Below is a small trained network, with its code and all its weights. Each question gives an input and a class and asks what happens when units are switched off, that is, made to give their printed mean instead of their output.

import numpy as np


def w(rows, s, z=0):
    codes = np.array(rows[::2]) - 128.0
    scale = np.full(codes.shape[1], s)
    scale[-1] = z or s
    return codes * scale


def f(y):
    return np.maximum(y, 0)


def log_softmax(a):
    a = a - a.max(-1, keepdims=True)
    return a - np.log(np.exp(a).sum(-1, keepdims=True))


def net(x, mask):
    res = np.array(x, float).reshape(1, 4) / 4 @ E
    y = f(res @ A[0][:, :-1].T + A[0][:, -1])
    res = res + np.where(mask, y, B[0][:, -1]) @ B[0][:, :-1]
    return log_softmax(res[-1] @ U[:, :-1].T + U[:, -1])


A, B = {}, {}
E = w([
[90,220,226,34,223,74,76],'x0',
[73,117,108,134,129,182,2],'x1',
[35,6,180,162,182,72,191],'x2',
[194,89,95,29,71,50,89],'x3',
],0.0066)
A[0] = w([
[135,58,127,104,110,70,139,214],'neuron 1',
[116,154,185,114,205,115,158,252],'neuron 2',
[152,139,70,137,78,181,79,205],'neuron 3',
[108,149,181,121,182,111,148,250],'neuron 4',
[95,84,96,255,126,190,161,219],'neuron 5',
[125,79,106,186,107,164,144,162],'neuron 6',
[170,163,82,157,87,191,122,171],'neuron 7',
[185,218,128,70,109,104,123,217],'neuron 8',
[147,41,109,114,81,85,149,201],'neuron 9',
[98,169,146,93,155,142,46,225],'neuron 10',
[160,168,120,101,113,119,115,161],'neuron 11',
[138,121,164,101,143,74,152,251],'neuron 12',
[125,140,90,136,98,183,71,194],'neuron 13',
[173,159,65,155,72,189,122,162],'neuron 14',
[184,123,53,177,55,175,165,151],'neuron 15',
[142,124,77,135,68,148,74,211],'neuron 16',
[33,102,160,155,197,135,156,188],'neuron 17',
[27,132,176,141,220,141,124,142],'neuron 18',
[34,97,166,149,186,134,155,186],'neuron 19',
],0.0094,0.0034)
B[0] = w([
[162,102,41,104,61,50,106,212],'neuron 1',
[131,189,180,174,164,39,104,239],'neuron 2',
[127,80,135,86,146,197,132,215],'neuron 3',
[131,171,173,166,154,47,95,226],'neuron 4',
[52,205,125,245,55,192,186,254],'neuron 5',
[115,164,102,168,71,149,182,201],'neuron 6',
[156,93,192,119,173,194,167,210],'neuron 7',
[202,143,174,54,240,86,106,250],'neuron 8',
[162,75,41,127,43,70,154,224],'neuron 9',
[68,159,111,77,173,145,2,229],'neuron 10',
[154,110,156,73,193,126,119,187],'neuron 11',
[157,165,103,135,122,51,109,215],'neuron 12',
[89,90,129,96,122,211,121,196],'neuron 13',
[163,76,173,116,162,192,168,218],'neuron 14',
[195,79,152,160,127,164,222,237],'neuron 15',
[133,81,103,78,125,175,119,209],'neuron 16',
[25,103,162,221,120,82,88,237],'neuron 17',
[39,95,229,187,161,94,46,238],'neuron 18',
[17,94,147,233,106,68,84,235],'neuron 19',
],0.007,0.008)
U = w([
[42,126,180,194,136,87,64,135],'0',
[87,138,67,180,67,95,175,66],'1',
[103,120,106,125,92,184,107,6],'2',
[180,254,168,115,178,67,115,162],'3',
[195,84,11,86,63,50,119,221],'4',
[109,130,125,45,168,187,57,127],'5',
[136,123,127,170,91,220,207,158],'6',
[208,89,174,101,176,148,183,74],'7',
],0.0076,0.0025)

Each question gives the input, the list of numbers given to net, and the class t.
The units are the neurons (one row each of A and B). Each row of codes is followed by its name. A weight is (code - 128) times the scale printed after its matrix; where a second scale follows, it is the last column's (A, B and U).
mask holds one flag per neuron, in row order. A switched-off neuron (its flag False) gives its mean, the last column of its row in B, instead of its output. The means were averaged over made-up inputs and are rounded, as every weight is.
A unit's drop is (log p(t) with every unit on - log p(t) with that unit switched off) / (log p(t) with every unit on - log p(t) with every unit switched off).
The circuit of an input: a set's keep is (log p(t) with only the set's units on - log p(t) with every unit switched off) / (log p(t) with every unit on - log p(t) with every unit switched off). Starting from the 12 units with the biggest drops (on a tie, the unit counted first), units are removed one at a time, each time the one whose removal leaves the highest keep (on an exact tie, the one counted first), for as long as the keep stays at least 0.8.
circuit, biggest first: the units of the circuit, biggest drop first
most important unit: the unit with the biggest drop
top k neurons: the k neurons with the biggest drops, biggest first
drop of u: that unit's drop, to one decimal
input [-6,-1,3,5], class 4: circuit, biggest first : (neuron 9)
input [-5,-4,2,4], class 4: circuit, biggest first : (neuron 9; neuron 1)
input [5,1,-4,6], class 5: circuit, biggest first : (neuron 10; neuron 5)
input [3,-2,-1,7], class 4: circuit, biggest first : (neuron 1; neuron 18)
input [7,-6,6,6], class 3: top 3 neurons : (neuron 12; neuron 2; neuron 5)
input [-6,-6,2,4], class 4: top 2 neurons : (neuron 9; neuron 1)
input [8,3,-7,5], class 5: top 2 neurons : (neuron 10; neuron 13)
input [-3,4,-7,7], class 7: top 3 neurons : (neuron 15; neuron 14; neuron 7)
input [-5,-6,3,-8], class 1: top 2 neurons : (neuron 5; neuron 6)
input [-3,4,-7,5], class 7: top 3 neurons : (neuron 15; neuron 14; neuron 7)
input [-8,-2,8,6], class 4: top 2 neurons : (neuron 9; neuron 1)
input [4,-1,-6,4], class 5: drop of neuron 8 : -0.2
input [-6,1,5,1], class 1: drop of neuron 5 : 0.1
input [-7,5,-4,3], class 6: drop of neuron 2 : 0.0
input [-6,-7,1,-4], class 6: most important unit : neuron 15
